Below are the code and all the weights of a small trained network. Each question names an input and a class and asks about switching units off, where a switched-off unit gives its printed mean instead of its output.

import numpy as np


def w(rows, s, z=0):
    codes = np.array(rows[::2]) - 128.0
    scale = np.full(codes.shape[1], s)
    scale[-1] = z or s
    return codes * scale


def f(y):
    return y / 2 * (1 + np.tanh(0.7978845608 * (y + 0.044715 * y**3)))


def log_softmax(a):
    a = a - a.max(-1, keepdims=True)
    return a - np.log(np.exp(a).sum(-1, keepdims=True))


def net(x, mask):
    res = np.array(x, float).reshape(1, 4) / 4 @ E
    y = f(res @ A[0][:, :-1].T + A[0][:, -1])
    res = res + np.where(mask, y, B[0][:, -1]) @ B[0][:, :-1]
    return log_softmax(res[-1] @ U[:, :-1].T + U[:, -1])


A, B = {}, {}
E = w([
[121,104,212,137,123,132,32,186,121,118],'x0',
[247,136,186,161,140,87,121,87,70,179],'x1',
[93,149,151,216,110,191,110,79,192,141],'x2',
[209,174,71,102,104,112,64,161,189,158],'x3',
],0.013)
A[0] = w([
[85,104,27,139,117,133,161,165,155,68,9],'n0',
[206,120,141,180,138,150,177,64,100,186,71],'n1',
[90,105,186,145,173,151,152,71,120,105,58],'n2',
[107,112,222,135,124,114,91,191,155,146,72],'n3',
[176,146,92,109,92,150,103,126,175,136,50],'n4',
[126,79,154,111,107,122,186,148,74,118,145],'n5',
[59,113,99,133,86,168,108,167,142,69,252],'n6',
[112,138,173,195,91,205,124,67,214,131,48],'n7',
[166,137,163,122,161,92,110,102,86,130,93],'n8',
[104,98,97,11,175,109,115,166,106,108,81],'n9',
[130,164,101,93,119,117,188,69,144,152,79],'n10',
[198,184,125,66,95,154,107,199,207,180,104],'n11',
[123,132,180,124,97,84,68,163,126,95,69],'n12',
],0.012,0.0031)
B[0] = w([
[59,195,152,133,123,161,55,146,123,178,231],'n0',
[72,200,147,73,111,214,48,96,85,123,250],'n1',
[177,120,147,215,202,176,133,201,81,78,194],'n2',
[39,194,83,73,185,99,186,32,134,105,212],'n3',
[116,164,171,176,180,165,185,192,17,78,191],'n4',
[206,117,131,172,110,157,169,167,55,96,188],'n5',
[141,154,98,115,96,215,135,99,65,194,253],'n6',
[224,86,196,63,2,58,180,146,163,124,243],'n7',
[103,190,136,89,75,162,94,177,117,229,212],'n8',
[226,154,149,89,59,81,120,143,64,135,216],'n9',
[37,108,133,48,178,21,183,75,167,26,209],'n10',
[147,109,128,186,146,190,176,160,87,101,250],'n11',
[32,106,94,103,131,69,190,115,124,120,198],'n12',
],0.0094,0.013)
U = w([
[90,177,155,118,86,184,56,145,114,205,93],'0',
[241,125,172,101,36,45,153,172,133,133,116],'1',
[161,130,152,252,182,160,182,192,92,76,105],'2',
[41,144,121,103,158,58,193,93,134,94,135],'3',
[178,109,112,132,107,142,116,117,122,151,255],'4',
[136,75,95,161,149,78,70,146,152,99,102],'5',
[143,82,93,163,146,85,69,124,207,139,99],'6',
[157,70,89,147,166,71,146,155,218,171,104],'7',
],0.012,0.017)

Each question gives the input, the list of numbers given to net, and the class t.
The units are the neurons (one row each of A and B). Each row of codes is followed by its name. A weight is (code - 128) times the scale printed after its matrix; where a second scale follows, it is the last column's (A, B and U).
mask holds one flag per neuron, in row order. A switched-off neuron (its flag False) gives its mean, the last column of its row in B, instead of its output. The means were averaged over made-up inputs and are rounded, as every weight is.
A unit's drop is (log p(t) with every unit on - log p(t) with that unit switched off) / (log p(t) with every unit on - log p(t) with every unit switched off).
unit that matters most: the unit with the biggest drop
k most important neurons: the k neurons with the biggest drops, biggest first
drop when u is switched off: that unit's drop, to one decimal
input [-1,4,-7,8], class 2: unit that matters most : n11
input [-6,7,-5,1], class 0: 2 most important neurons : (n1, n8)
input [-4,6,6,7], class 2: 2 most important neurons : (n4, n11)
input [5,-6,-8,-1], class 1: 2 most important neurons : (n9, n1)
input [8,-4,-4,5], class 3: 2 most important neurons : (n3, n12)
input [8,7,3,-6], class 3: 2 most important neurons : (n3, n12)
input [2,3,3,-5], class 2: 2 most important neurons : (n2, n9)
input [-5,7,-7,-1], class 0: 2 most important neurons : (n1, n7)
input [-8,-8,0,4], class 0: 2 most important neurons : (n0, n6)
input [-6,6,1,4], class 0: 4 most important neurons : (n1, n3, n12, n8)
input [-5,1,4,0], class 3: 3 most important neurons : (n10, n9, n5)
input [-4,1,-6,-8], class 2: 2 most important neurons : (n7, n2)
input [-7,-5,7,-3], class 1: 3 most important neurons : (n7, n3, n1)
input [7,-3,-4,5], class 3: unit that matters most : n3
input [-1,-6,8,-2], class 1: 2 most important neurons : (n7, n1)
input [6,-3,-8,-3], class 1: drop when n9 is switched off : 4.4
input [2,4,6,6], class 1: drop when n2 is switched off : 0.5
input [0,1,2,7], class 2: drop when n2 is switched off : 0.0
